Here is a tiny trained network, its code and every weight. The questions are about switching its units off for an input and a target symbol, where a switched-off unit gives its printed mean instead of its output.

import numpy as np


def w(rows, s, z=0):
    codes = np.array(rows[::2]) - 128.0
    scale = np.full(codes.shape[1], s)
    scale[-1] = z or s
    return codes * scale


def norm(h):
    return h / np.sqrt((h * h).mean(-1, keepdims=True) + 1e-5)


def f(y):
    return np.maximum(y, 0)


def softmax(a):
    e = np.exp(a - a.max(-1, keepdims=True))
    return e / e.sum(-1, keepdims=True)


def log_softmax(a):
    a = a - a.max(-1, keepdims=True)
    return a - np.log(np.exp(a).sum(-1, keepdims=True))


def net(x, mask):
    ids = ['ΔΘΠαβγεζησψω'.index(c) for c in x.split()]
    T = len(ids)
    res = E[ids] + P[:T]
    u = 0
    for l in range(2):
        q, k, v = (norm(res) @ M[l].T for M in (Q, K, V))
        z = softmax(np.where(np.tri(T) > 0, q @ k.T / 2**0.5, -1e9)) @ v
        res = res + np.where(mask[u], z, O[l][:, -1]) @ O[l][:, :-1]
        u += 1
        y = f(norm(res) @ A[l][:, :-1].T + A[l][:, -1])
        res = res + np.where(mask[u : u + 12], y, B[l][:, -1]) @ B[l][:, :-1]
        u += 12
    return log_softmax(norm(res)[-1] @ U[:, :-1].T + U[:, -1])


Q, K, V, O, A, B = {}, {}, {}, {}, {}, {}
E = w([
[134,166,137,162,109,191,76,161,178,141,183],'Δ',
[111,114,109,68,108,118,104,120,166,7,133],'Θ',
[94,110,95,168,126,229,166,169,137,130,137],'Π',
[97,119,114,62,83,157,114,110,165,31,116],'α',
[91,191,146,148,117,113,111,131,158,90,201],'β',
[115,88,93,147,152,175,181,166,146,74,132],'γ',
[47,163,117,111,74,163,84,87,159,96,104],'ε',
[159,132,125,121,94,18,177,132,153,75,137],'ζ',
[189,136,122,159,61,162,86,183,186,171,103],'η',
[188,115,150,161,174,119,182,58,242,55,144],'σ',
[56,97,34,161,149,85,101,128,121,133,131],'ψ',
[74,87,92,2,120,129,163,149,190,185,169],'ω',
],0.022)
P = w([
[208,155,190,109,237,124,134,152,85,100,94],'0',
[128,91,110,122,49,125,103,157,95,36,202],'1',
[116,107,117,137,51,112,114,140,115,50,181],'2',
[84,108,150,162,57,101,117,129,147,70,167],'3',
[87,112,147,173,72,89,119,125,182,84,144],'4',
[78,128,147,176,79,89,131,127,191,101,124],'5',
[83,145,143,179,99,83,136,130,203,110,117],'6',
[87,177,134,178,105,92,144,127,206,118,110],'7',
[97,199,133,169,128,100,175,142,195,108,106],'8',
[112,222,97,154,130,105,185,145,189,105,106],'9',
[133,253,57,125,136,114,190,151,174,100,101],'10',
],0.014)
Q[0] = w([
[153,254,10,47,180,136,170,152,176,152,109],'L0H1',
[136,54,227,28,225,117,85,128,37,203,131],'L0H1',
],0.0079)
K[0] = w([
[135,255,184,113,238,123,176,136,98,179,21],'L0H1',
[157,86,173,118,75,182,86,138,41,38,175],'L0H1',
],0.0075)
V[0] = w([
[22,73,75,86,233,134,36,141,78,151,198],'L0H1',
[154,139,81,254,94,33,68,203,33,99,33],'L0H1',
],0.0062)
O[0] = w([
[168,232,116,69,252,93,161,166,230,168,69,5],'L0H1',
[166,217,147,158,143,136,77,222,139,51,4,59],'L0H1',
],0.014,0.003)
A[0] = w([
[171,118,149,152,124,131,190,39,225,150,119,69],'L0N1',
[96,145,128,229,139,167,111,126,82,41,118,172],'L0N2',
[133,208,90,162,102,138,150,141,191,101,181,114],'L0N3',
[164,194,179,126,148,135,112,71,91,132,189,109],'L0N4',
[108,91,170,104,43,77,123,183,67,216,113,126],'L0N5',
[118,117,173,82,66,186,139,212,85,177,63,234],'L0N6',
[84,78,42,137,134,76,36,116,7,191,167,80],'L0N7',
[175,80,114,149,183,134,130,151,126,134,130,149],'L0N8',
[166,176,120,116,181,71,144,120,186,188,76,3],'L0N9',
[54,91,86,165,102,145,144,69,186,102,175,165],'L0N10',
[134,54,127,147,171,59,165,159,63,96,81,155],'L0N11',
[129,115,127,97,64,87,101,104,214,106,116,156],'L0N12',
],0.011,0.0058)
B[0] = w([
[154,120,11,158,134,48,118,185,80,141,130,160],'L0N1',
[200,187,229,160,82,136,98,134,188,69,104,199],'L0N2',
[43,43,110,132,164,151,128,171,229,110,69,177],'L0N3',
[86,66,160,156,94,48,112,173,145,184,158,138],'L0N4',
[123,63,110,103,103,124,138,61,154,163,255,147],'L0N5',
[102,137,22,180,110,35,61,206,110,185,194,153],'L0N6',
[223,43,74,220,220,44,252,80,161,81,79,143],'L0N7',
[147,120,108,117,111,204,142,146,132,173,166,134],'L0N8',
[93,52,73,96,75,138,152,84,134,136,236,148],'L0N9',
[82,117,171,96,55,188,111,133,190,84,107,250],'L0N10',
[130,163,73,91,81,179,202,193,156,106,185,141],'L0N11',
[72,165,76,123,198,175,147,140,56,85,96,191],'L0N12',
],0.0096,0.019)
Q[1] = w([
[155,118,183,74,189,200,119,97,67,168,171],'L1H1',
[75,79,2,126,70,47,183,183,170,21,163],'L1H1',
],0.0092)
K[1] = w([
[98,152,84,160,79,149,83,146,205,87,146],'L1H1',
[171,150,244,81,181,164,128,156,9,197,141],'L1H1',
],0.011)
V[1] = w([
[142,117,114,2,105,96,138,116,79,9,96],'L1H1',
[191,137,96,133,168,171,175,205,50,146,186],'L1H1',
],0.0097)
O[1] = w([
[28,105,173,224,185,200,167,198,6,97,146,247],'L1H1',
[167,187,94,184,215,190,131,79,176,142,243,155],'L1H1',
],0.016,0.0012)
A[1] = w([
[149,183,87,129,130,163,138,94,174,137,159,186],'L1N1',
[160,121,108,169,106,82,60,163,91,205,163,162],'L1N2',
[89,81,178,144,129,91,164,183,59,142,74,90],'L1N3',
[184,167,203,178,143,112,105,114,128,99,79,163],'L1N4',
[68,133,102,174,170,167,118,151,98,87,196,162],'L1N5',
[208,178,154,88,136,127,78,28,160,167,130,2],'L1N6',
[116,157,109,132,158,127,104,173,153,121,88,18],'L1N7',
[76,128,141,193,173,158,153,140,58,145,138,73],'L1N8',
[182,72,174,138,117,100,114,106,78,139,129,111],'L1N9',
[83,80,114,124,113,151,120,184,139,99,129,149],'L1N10',
[132,124,204,184,214,175,150,116,4,182,110,70],'L1N11',
[158,63,142,66,66,72,128,150,107,140,31,63],'L1N12',
],0.018,0.0076)
B[1] = w([
[97,118,121,82,81,130,96,190,94,101,89,208],'L1N1',
[80,67,115,50,150,143,145,89,194,29,123,139],'L1N2',
[186,133,64,54,133,206,122,77,164,150,76,196],'L1N3',
[145,124,87,150,108,94,120,185,45,107,156,147],'L1N4',
[177,127,172,103,117,105,214,146,132,146,81,233],'L1N5',
[137,145,167,204,171,129,167,92,4,222,97,165],'L1N6',
[147,74,117,177,113,127,147,50,98,75,118,153],'L1N7',
[138,133,128,86,144,88,76,180,57,161,162,177],'L1N8',
[69,153,139,154,126,157,112,113,218,114,39,136],'L1N9',
[96,166,84,196,74,127,146,101,133,145,141,250],'L1N10',
[154,65,116,121,184,82,18,25,210,100,132,153],'L1N11',
[96,187,190,171,229,127,148,126,129,157,200,176],'L1N12',
],0.015,0.019)
U = w([
[178,101,183,99,108,62,122,102,127,156,74,162],'Δ',
[123,91,158,146,192,122,106,105,102,95,157,254],'Θ',
[156,162,92,160,144,174,110,90,127,145,158,161],'Π',
[146,68,127,80,113,174,106,121,82,122,67,118],'α',
[84,139,190,136,161,86,113,123,186,104,151,123],'β',
[168,115,179,78,140,190,162,164,195,93,132,42],'γ',
[65,163,166,128,147,187,125,99,149,129,82,51],'ε',
[123,189,158,149,85,83,142,158,54,127,139,167],'ζ',
[94,106,96,138,88,102,28,158,102,77,164,160],'η',
[145,74,143,201,99,131,174,9,142,84,125,92],'σ',
[141,146,71,187,181,75,141,136,155,104,62,127],'ψ',
[80,89,58,97,141,90,174,110,131,151,170,134],'ω',
],0.013,0.0048)

Each question gives the input, a string of symbols that net reads in full, and the target symbol t.
The units are the heads (2 rows each of Q, K, V and O) and the neurons (one row each of A and B). Each row of codes is followed by its name. A weight is (code - 128) times the scale printed after its matrix; where a second scale follows, it is the last column's (O, A, B and U).
mask holds one flag per unit, layer by layer, with each layer's heads first. A switched-off unit (its flag False) gives its mean, the last column of its rows in O or B, instead of its output. The means were averaged over made-up inputs and are rounded, as every weight is.
A unit's drop is (log p(t) with every unit on - log p(t) with that unit switched off) / (log p(t) with every unit on - log p(t) with every unit switched off).
The circuit of an input: a set's keep is (log p(t) with only the set's units on - log p(t) with every unit switched off) / (log p(t) with every unit on - log p(t) with every unit switched off). Starting from the 12 units with the biggest drops (on a tie, the unit counted first), units are removed one at a time, each time the one whose removal leaves the highest keep (on an exact tie, the one counted first), for as long as the keep stays at least 0.8.
circuit, biggest first: the units of the circuit, biggest drop first
unit that matters most: the unit with the biggest drop
k most important neurons: the k neurons with the biggest drops, biggest first
k most important neurons of layer l: the k neurons of layer l with the biggest drops, biggest first
input γ σ β β ζ ζ σ Π η γ, target γ: circuit, biggest first => (L1H1; L0N10; L1N5)
input β ψ ψ Θ γ Π σ Π β, target β: 2 most important neurons => (L1N12; L0N4)
input ψ Δ α γ, target ψ: unit that matters most => L0H1
input Π ζ Π Δ η ψ, target Π: circuit, biggest first => (L1H1; L0N10)
input Θ Δ η σ Θ ε α, target Θ: 2 most important neurons of layer 1 => (L1N8; L1N11)
input σ ω ε, target σ: 3 most important neurons => (L0N10; L0N7; L1N1)
input ζ η ω α ζ β Δ Θ Π Π, target ζ: circuit, biggest first => (L1H1; L1N8)
input α β ε ψ Π σ σ ω ε Π, target α: 2 most important neurons => (L1N3; L1N8)
input Θ ω ε Δ σ ζ ε β, target Θ: 2 most important neurons of layer 0 => (L0N10; L0N3)
input ζ Θ Π, target ζ: circuit, biggest first => (L1H1; L1N5; L1N8)
input σ σ ζ β, target σ: 3 most important neurons => (L1N1; L0N7; L1N8)
input Δ ψ σ σ α Π η ω, target Δ: 4 most important neurons => (L0N10; L1N10; L1N6; L0N4)
input Θ Δ ζ ε η β σ Δ σ Π, target Θ: 2 most important neurons => (L1N8; L0N10)
input σ Θ β, target σ: 2 most important neurons => (L0N7; L1N1)
input ψ σ Π σ ω Δ β ω Π Θ, target ψ: circuit, biggest first => (L0H1)
input Δ ζ η β Θ, target Δ: circuit, biggest first => (L1H1; L0N4)
input Π ζ ω Δ σ, target Π: 2 most important neurons => (L0N10; L1N6)
input γ ψ β Π ω σ γ η ψ Θ σ, target γ: 2 most important neurons of layer 0 => (L0N10; L0N8)
input η β Π ε ζ β Π ε Π Π ε, target η: 2 most important neurons => (L0N10; L1N5)
input α Π Θ σ η γ η ε β ζ ε, target α: circuit, biggest first => (L1H1; L1N3)
input γ α ω ε, target ω: circuit, biggest first => (L0H1)
input σ γ β ζ Δ ζ σ η, target σ: circuit, biggest first => (L0H1; L1N1)
input β ω α η ω Δ η, target ω: 3 most important neurons => (L0N2; L0N5; L0N1)
input η Θ σ σ β ω ψ γ Π Θ, target η: 2 most important neurons => (L0N10; L0N6)
